Each row is followed by roughly how far along a hidden order it lies, from 0 to 30. A new part has a new order.
[ 0.91 -0.03 -0.43  1.93  3.01  1.13 -2.47 -0.43 -2.60  2.34 -0.42 -2.28
 -4.89 -0.55 -1.54  1.60  1.00 -0.36 -1.96 -3.37  0.39  3.99]  7
[-0.46  5.36 -0.78 -1.61  0.14  0.01 -3.98 -0.76  1.64  1.62 -2.66 -1.09
 -2.58  0.89  1.91  3.11  0.16 -1.27 -0.88  0.20  1.32 -0.09]  6
[-1.30  1.02 -0.27  0.69 -0.98 -0.11 -3.91  3.59 -1.65 -1.65  0.03 -1.20
 -1.53  0.71  0.52  0.12  0.55  2.60 -0.23  1.50 -1.36 -3.04]  21
[-2.78  1.05 -0.88 -1.38 -1.35 -0.33 -1.69 -1.03  0.31 -0.93  0.43  0.81
  4.58  1.06  2.98 -0.11 -1.58 -0.07  0.44  3.21  1.22 -5.52]  20
[-1.91  2.83 -0.48 -1.24 -3.04 -0.32 -3.12  0.26  1.70 -0.87 -0.02 -0.33
  2.10  1.10  2.60  0.86 -0.63  0.35 -0.58  3.12  0.88 -6.39]  20
[-2.87 -0.21 -0.40  0.10 -1.65 -0.34 -2.59  1.75 -0.94 -2.13  0.56  0.33
  2.07  0.80  0.88 -1.23 -0.44  2.74  0.63  3.34 -0.81 -4.81]  27
[-1.37  1.33 -0.65  2.10  0.93  0.51 -4.54  0.51 -1.07  0.85 -1.97 -1.12
 -2.32 -0.63  0.29  0.68 -1.43  0.49  0.72  0.64 -1.23 -0.72]  15
[ 0.60 -0.30 -0.45  1.21  3.00 -0.24 -0.28  1.12 -3.65  2.52 -3.09 -1.05
 -3.42 -0.14 -0.22  0.81  2.47 -0.52  0.04 -2.17 -1.66  8.16]  9
[-1.32  0.02 -0.12  0.65 -1.87 -1.07 -2.00  3.35 -2.71 -0.26 -2.02 -0.66
 -0.99  0.69  1.02 -0.67  2.92  2.03  0.38  1.87 -3.00  0.02]  25
[-1.05 -0.36 -0.24  1.21 -0.19 -0.57 -1.64  1.63 -2.73  0.81 -1.92 -0.70
 -1.57  0.06  0.05 -0.67  2.33  1.17  0.49  0.42 -2.52  2.37]  21
[-1.65 -1.77  0.03 -0.11 -1.85 -0.28 -1.85  3.39 -2.03 -3.13  2.51 -0.38
  0.37  1.25 -1.08 -1.77  1.52  4.35 -1.41  1.06 -0.62 -4.23]  30
[-0.17  3.43  0.33  2.25 -2.75  0.41 -7.82  6.26 -0.38 -1.89 -0.59 -3.31
 -7.22  0.17 -0.49  1.62  1.26  4.01 -1.47  0.85 -2.66 -4.62]  20
[ 0.22 -0.66 -0.65  0.67  2.73  0.26 -0.03 -1.13 -2.84  2.77 -1.28 -1.02
 -1.49 -0.06  0.00  0.79  1.49 -1.38 -1.25 -2.42  0.39  5.35]  9
[-0.61 -3.40 -0.67  1.79  4.21  0.18  1.67 -0.90 -4.27  1.98 -0.65 -0.15
  0.53 -0.66 -1.00 -1.66  0.57 -0.53  0.69 -2.26 -0.81  6.47]  13
[-4.16 -2.82 -1.13 -0.90 -0.83 -1.30  0.86 -0.49 -2.11 -1.43 -0.26  2.34
  7.59  1.16  2.58 -2.71 -1.39  1.03  2.41  4.40 -0.95 -4.02]  30
[ 0.89  0.84 -0.46  1.04  1.82  0.66 -3.03  0.91 -2.37  1.59 -0.86 -1.98
 -5.21  0.10 -1.32  1.67  1.54  0.53 -1.91 -2.63  0.09  3.25]  10
[-2.04 -4.71 -0.58  0.62  0.15 -0.48  0.64  2.14 -4.16 -2.59  2.83  0.16
  4.30  0.93 -0.36 -3.17  0.21  3.40  0.19  0.61 -1.02 -2.38]  29
[-0.09 -2.17 -1.00  0.87  4.80  0.08  1.90 -1.82 -3.77  3.29 -1.81 -0.01
  0.87 -0.28  0.69  0.59  0.18 -2.46  0.69 -2.24 -0.08  7.19]  5
[-0.99  5.23 -0.33 -0.55 -2.17 -0.80 -5.32  2.79  0.23  0.49 -4.54 -1.01
 -4.64  0.90  2.18  2.67  1.90  0.88 -0.04  2.64 -1.90 -0.82]  16
[-1.15  0.92 -0.45 -0.65 -0.50 -0.45 -2.21  2.29 -1.69 -1.08 -0.02 -0.62
 -0.12  1.22  1.11  0.27  1.19  1.61 -0.57  0.93 -0.23 -1.60]  19
[ 0.48  3.04 -0.80 -0.88  2.92  0.96 -2.44 -2.26  0.57  1.79  0.51 -1.60
 -1.92  0.37 -0.20  2.18 -0.57 -1.88 -0.97 -2.81  2.35  2.08]  0
[-1.31 -1.94 -0.30  0.41 -0.08  0.48 -1.44  1.54 -2.00 -2.16  3.72 -0.81
  1.97  0.79 -0.25 -1.31 -0.44  2.22 -1.32 -0.11  0.91 -4.21]  21
[-1.00  0.99 -0.92  0.09  1.60  0.43 -2.28 -0.63 -1.00  0.62 -0.39 -0.62
 -0.59  0.30  0.73  0.98 -1.25 -0.28 -0.52 -0.41  1.12 -0.48]  12
[-2.33 -0.18 -0.53 -0.46 -1.28 -0.95 -1.57  2.46 -1.88 -1.67 -0.42  0.29
  2.04  1.25  1.55 -1.15  0.87  2.09  0.82  2.74 -1.61 -2.76]  25
[-2.97 -3.88 -0.94  0.01  1.75  0.11  0.97 -0.64 -2.96 -1.97  3.58  0.98
  6.70  0.72  0.68 -2.82 -2.11  1.21  0.74  1.39  1.11 -3.15]  23
[-3.94 -2.70 -1.17 -1.28  0.33 -1.01  1.58 -1.20 -2.15 -1.31  0.68  2.35
  8.44  1.15  2.66 -2.72 -1.53  0.39  2.28  3.81  0.19 -3.26]  26
[ 2.34  0.63  0.27  2.84  1.89  0.29 -3.40  4.99 -4.02  1.95 -2.63 -3.39
 -9.58 -0.43 -2.41  1.63  4.34  1.69 -1.81 -4.11 -3.23  7.68]  9
[-2.81 -0.54 -0.52  0.04 -1.19 -0.41 -2.32  1.66 -1.21 -1.97  0.37 -0.18
  2.49  0.93  1.17 -1.27 -0.51  2.38  0.88  3.24 -0.91 -4.79]  26
[-1.44  0.33 -0.21 -0.65 -2.63  0.00 -2.14  0.86  0.10 -1.95  2.56 -0.51
  2.30  1.05  0.91 -0.70 -0.09  1.80 -1.41  1.70  0.96 -6.24]  24
[-1.48 -3.31 -0.54  1.04  1.43 -0.28  1.01 -0.11 -3.75  0.46  0.50  0.06
  2.11  0.05 -0.36 -2.27  1.07  0.77  0.50 -0.07 -1.08  2.31]  21
[-3.03 -2.68 -0.73  0.56  0.36 -0.24 -0.75  0.90 -2.38 -1.99  1.75  0.70
  4.50  0.61  0.78 -2.45 -1.44  2.10  1.37  2.18 -0.67 -3.97]  26
[ 0.13 -0.14 -0.54  0.13  2.42 -0.52  0.50  0.09 -3.22  2.66 -2.86 -0.39
 -1.73  0.26  0.41  0.62  2.78 -0.96 -0.15 -1.60 -0.98  7.16]  11
[-0.50  3.90 -0.57 -0.73 -0.65  0.11 -3.89  1.22  0.94 -0.03 -1.10 -1.56
 -1.51  0.80  2.16  2.09 -0.16 -0.02 -1.32  0.42  1.13 -2.99]  11
[ 0.82  2.52 -0.37  0.49  0.90  0.26 -3.78  1.05 -1.44  2.30 -2.43 -1.94
 -6.21  0.24 -0.34  2.75  2.38 -0.15 -1.87 -1.78 -0.35  3.60]  9
[-1.56 -2.81 -1.09  1.04  4.83 -0.14  2.41 -2.69 -3.81  2.64 -2.03  0.98
  2.89 -0.66  0.55 -1.32 -0.68 -2.10  2.26 -0.63 -0.43  6.46]  11
[-3.38 -1.46 -0.91 -0.58 -0.43 -1.33  1.05 -0.80 -2.04  0.18 -1.72  1.71
  5.94  0.73  3.09 -2.06  0.14 -0.21  2.36  3.85 -1.32 -1.10]  25
[-1.72  4.41 -0.17 -1.64 -4.99 -0.65 -4.35  0.82  2.75 -0.97 -1.05 -0.39
  0.41  1.34  2.84  1.47  0.45  0.85 -0.82  3.90  0.13 -7.10]  22
[ 2.55  1.65 -0.20  2.44  2.80  0.68 -3.14  2.60 -3.13  3.29 -2.50 -3.30
 -7.39 -0.48 -0.80  3.19  2.59 -0.84 -1.60 -4.16 -1.96  6.95]  0
[-2.37  0.00 -0.82  0.27  0.75 -0.93  0.04 -1.92 -1.77  2.30 -3.94  1.09
  1.56 -0.14  1.67 -0.77  0.99 -1.07  2.30  2.25 -1.93  3.87]  19
[-1.32 -1.95 -0.51  0.56  1.03 -0.46  0.60 -0.19 -3.29  1.06 -0.74  0.04
  1.25  0.17  0.11 -1.36  1.59  0.45  0.50  0.01 -1.15  2.86]  20
[-3.19 -1.63 -0.57 -0.38 -1.04 -0.33 -1.04  0.34 -1.24 -2.19  1.66  0.96
  4.29  0.94  0.95 -2.17 -0.88  2.14  0.55  2.98  0.19 -5.25]  28
[-0.65  3.42  0.21 -0.54 -4.52 -0.24 -5.10  3.11  1.10 -1.82  0.10 -1.71
 -2.57  1.20  1.11  1.06  1.75  2.62 -1.96  2.14 -0.58 -6.14]  23
[-1.74 -1.25 -1.43 -0.20  3.49  0.58  0.18 -3.82 -1.65  1.47  0.40  0.70
  3.18  0.10  0.82 -0.09 -2.64 -1.77  0.35 -0.59  2.32  0.44]  11
[-0.05  1.33 -0.87  0.41  3.29  0.83 -1.32 -2.67 -1.40  3.21 -1.50 -0.92
 -1.63 -0.26  0.52  1.97 -0.22 -2.51 -0.75 -1.62  1.54  3.65]  3
[ 0.43  7.92 -0.19 -0.95 -1.54 -0.32 -6.83  1.73  1.82  2.02 -5.52 -2.02
 -8.03  0.84  1.58  4.93  2.05 -0.34 -1.11  0.62 -0.81  0.77]  7
[-1.22  0.19 -0.62 -0.52 -0.52  0.41 -1.80 -0.16  0.06 -1.16  2.44 -0.83
  2.89  0.84  1.49 -0.06 -1.50  0.32 -1.44  0.46  2.06 -5.30]  17
[-3.64  5.58 -0.23 -2.70 -6.11 -1.58 -4.35  0.03  3.91 -1.02 -3.97  1.45
  1.85  1.46  4.27  0.94  0.37  1.03  1.10  7.61 -0.84 -7.70]  29
[-1.73 -0.25 -0.88 -0.47  0.84  0.30 -1.18 -0.65 -0.57 -0.83  1.92 -0.08
  3.78  0.72  1.83 -0.31 -2.09 -0.04 -0.47  0.83  2.03 -3.88]  16
[-3.50  8.81 -0.83 -2.94 -3.42 -2.97 -2.83 -2.02  2.47  4.47 -9.99  2.74
 -0.79  0.78  6.82  3.17  2.86 -3.23  4.41  7.92 -3.64  3.36]  18
[-1.58  0.93 -0.26 -0.17 -2.05 -0.89 -3.23  4.12 -1.69 -1.93 -0.65 -0.60
 -0.85  1.30  0.80 -0.27  1.85  3.04  0.06  2.38 -2.03 -2.78]  25
[-0.07 -0.78 -0.62  1.02  2.14  1.14 -2.13  0.86 -1.92 -0.71  2.68 -1.80
 -0.84  0.20 -0.68  0.07 -1.27  0.98 -1.97 -2.39  1.66 -1.49]  12
